Below is a small trained network, with its code and all its weights. Each question gives an input and a target symbol and asks what happens when units are switched off, that is, made to give their printed mean instead of their output.

import numpy as np


def w(rows, s, z=0):
    codes = np.array(rows[::2]) - 128.0
    scale = np.full(codes.shape[1], s)
    scale[-1] = z or s
    return codes * scale


def norm(h):
    return h / np.sqrt((h * h).mean(-1, keepdims=True) + 1e-5)


def softmax(a):
    e = np.exp(a - a.max(-1, keepdims=True))
    return e / e.sum(-1, keepdims=True)


def log_softmax(a):
    a = a - a.max(-1, keepdims=True)
    return a - np.log(np.exp(a).sum(-1, keepdims=True))


def net(x, mask):
    ids = ['ΓΘΣβεζηλμτφψω'.index(c) for c in x.split()]
    T = len(ids)
    res = E[ids] + P[:T]
    u = 0
    for l in range(3):
        r = norm(res)
        for j in range(2):
            rows = slice(2 * j, 2 * j + 2)
            q, k, v = (r @ M[l][rows].T for M in (Q, K, V))
            z = softmax(np.where(np.tri(T) > 0, q @ k.T / 2**0.5, -1e9)) @ v
            o = O[l][rows]
            res = res + np.where(mask[u + j], z, o[:, -1]) @ o[:, :-1]
        u += 2
    return log_softmax(norm(res)[-1] @ U[:, :-1].T + U[:, -1])


Q, K, V, O = {}, {}, {}, {}
E = w([
[92,153,88,61],'Γ',
[119,165,108,136],'Θ',
[147,71,189,89],'Σ',
[104,120,131,111],'β',
[10,94,94,97],'ε',
[104,129,119,132],'ζ',
[105,111,239,131],'η',
[114,167,76,63],'λ',
[120,31,146,106],'μ',
[118,129,70,169],'τ',
[165,84,143,190],'φ',
[180,124,93,123],'ψ',
[126,4,46,101],'ω',
],0.025)
P = w([
[146,63,165,98],'0',
[147,135,213,122],'1',
[101,1,136,91],'2',
[151,139,194,126],'3',
[95,15,126,100],'4',
[143,141,178,128],'5',
[90,22,115,101],'6',
[143,144,164,137],'7',
[92,26,115,106],'8',
[141,150,153,141],'9',
[79,14,131,109],'10',
],0.0092)
Q[0] = w([
[162,97,124,109],'L0H0',
[164,223,254,216],'L0H0',
[198,91,165,96],'L0H1',
[111,21,22,128],'L0H1',
],0.0088)
K[0] = w([
[253,70,135,155],'L0H0',
[88,170,220,11],'L0H0',
[220,152,89,97],'L0H1',
[179,51,26,244],'L0H1',
],0.0068)
V[0] = w([
[124,175,139,112],'L0H0',
[95,204,127,254],'L0H0',
[62,107,163,134],'L0H1',
[107,120,122,50],'L0H1',
],0.0075)
O[0] = w([
[181,72,178,184,43],'L0H0',
[121,161,109,71,4],'L0H0',
[179,184,102,151,156],'L0H1',
[102,191,119,1,171],'L0H1',
],0.0069,0.002)
Q[1] = w([
[111,165,254,118],'L1H0',
[118,202,133,169],'L1H0',
[14,188,46,137],'L1H1',
[52,191,202,84],'L1H1',
],0.012)
K[1] = w([
[86,141,202,122],'L1H0',
[81,220,134,159],'L1H0',
[93,231,10,152],'L1H1',
[81,187,168,81],'L1H1',
],0.011)
V[1] = w([
[214,95,46,50],'L1H0',
[64,57,176,103],'L1H0',
[72,255,95,108],'L1H1',
[159,67,176,138],'L1H1',
],0.0094)
O[1] = w([
[62,148,255,92,253],'L1H0',
[213,58,165,104,202],'L1H0',
[212,73,180,115,129],'L1H1',
[136,129,173,116,114],'L1H1',
],0.0082,0.0033)
Q[2] = w([
[173,161,117,176],'L2H0',
[151,212,164,118],'L2H0',
[132,56,97,119],'L2H1',
[54,6,59,118],'L2H1',
],0.012)
K[2] = w([
[142,163,67,106],'L2H0',
[178,249,128,64],'L2H0',
[67,23,30,161],'L2H1',
[74,2,34,140],'L2H1',
],0.0091)
V[2] = w([
[151,175,210,182],'L2H0',
[191,98,43,2],'L2H0',
[75,121,140,192],'L2H1',
[79,43,65,138],'L2H1',
],0.0084)
O[2] = w([
[47,95,101,182,98],'L2H0',
[101,160,84,80,146],'L2H0',
[115,174,27,29,137],'L2H1',
[70,11,164,129,254],'L2H1',
],0.011,0.0038)
U = w([
[50,244,156,112,123],'Γ',
[187,171,228,141,95],'Θ',
[169,170,136,64,127],'Σ',
[168,118,191,113,87],'β',
[218,66,36,115,97],'ε',
[236,74,136,86,80],'ζ',
[156,102,164,220,124],'η',
[143,163,140,41,120],'λ',
[171,153,96,136,246],'μ',
[79,87,47,93,103],'τ',
[100,77,67,194,150],'φ',
[1,152,165,112,127],'ψ',
[83,83,130,103,94],'ω',
],0.019,0.014)

Each question gives the input, a string of symbols that net reads in full, and the target symbol t.
The units are the heads (2 rows each of Q, K, V and O). Each row of codes is followed by its name. A weight is (code - 128) times the scale printed after its matrix; where a second scale follows, it is the last column's (O and U).
mask holds one flag per head, layer by layer. A switched-off head (its flag False) gives its mean, the last column of its rows in O, instead of its output. The means were averaged over made-up inputs and are rounded, as every weight is.
A unit's drop is (log p(t) with every unit on - log p(t) with that unit switched off) / (log p(t) with every unit on - log p(t) with every unit switched off).
The circuit of an input: a set's keep is (log p(t) with only the set's units on - log p(t) with every unit switched off) / (log p(t) with every unit on - log p(t) with every unit switched off). Starting from all 6 units, units are removed one at a time, each time the one whose removal leaves the highest keep (on an exact tie, the one counted first), for as long as the keep stays at least 0.8.
units of the circuit, in order: the units of the circuit, biggest drop first
most important unit: the unit with the biggest drop
which heads matter: for each layer, one digit per head in row order, 1 if its drop is at least 0.15 and else 0, layers parted by /
drop of u: that unit's drop, to one decimal
input Θ φ φ, target φ: units of the circuit, in order -> (L1H1 L1H0)
input ζ τ φ, target φ: most important unit -> L1H1
input Γ ψ ψ μ Σ ψ ψ Γ ψ ζ μ, target ψ: units of the circuit, in order -> (L1H1 L1H0)
input Σ Θ λ φ η ψ λ, target ψ: which heads matter -> 01 / 10 / 10
input Θ Σ Σ Θ ε Γ μ Θ, target μ: units of the circuit, in order -> (L1H0 L1H1)
input Θ Θ Θ, target Θ: which heads matter -> 11 / 11 / 01
input ε ζ η τ τ τ β ψ, target Γ: units of the circuit, in order -> (L1H0 L1H1)
input ζ Θ μ Θ ζ Σ ζ, target ζ: which heads matter -> 00 / 11 / 00
input ω Σ τ Θ, target μ: which heads matter -> 00 / 10 / 00
input λ ψ η η Θ Θ Θ Θ η, target η: which heads matter -> 00 / 11 / 11
input φ Θ Θ, target φ: units of the circuit, in order -> (L0H1 L1H0)
input ζ η Θ, target η: units of the circuit, in order -> (L1H1 L2H1 L0H1)
input ζ τ φ η ζ φ τ φ η β, target ζ: which heads matter -> 00 / 01 / 00
input ζ η Θ τ φ Θ φ Θ Θ, target φ: which heads matter -> 01 / 11 / 10
input Σ τ Θ β β ζ ψ ζ ζ ζ, target ε: most important unit -> L1H0
input Σ η Θ, target η: drop of L0H1 -> 0.2
input Γ Θ ζ, target ζ: drop of L0H1 -> 0.2
input Θ ω Θ η ψ ψ Σ, target ψ: drop of L1H1 -> 0.7
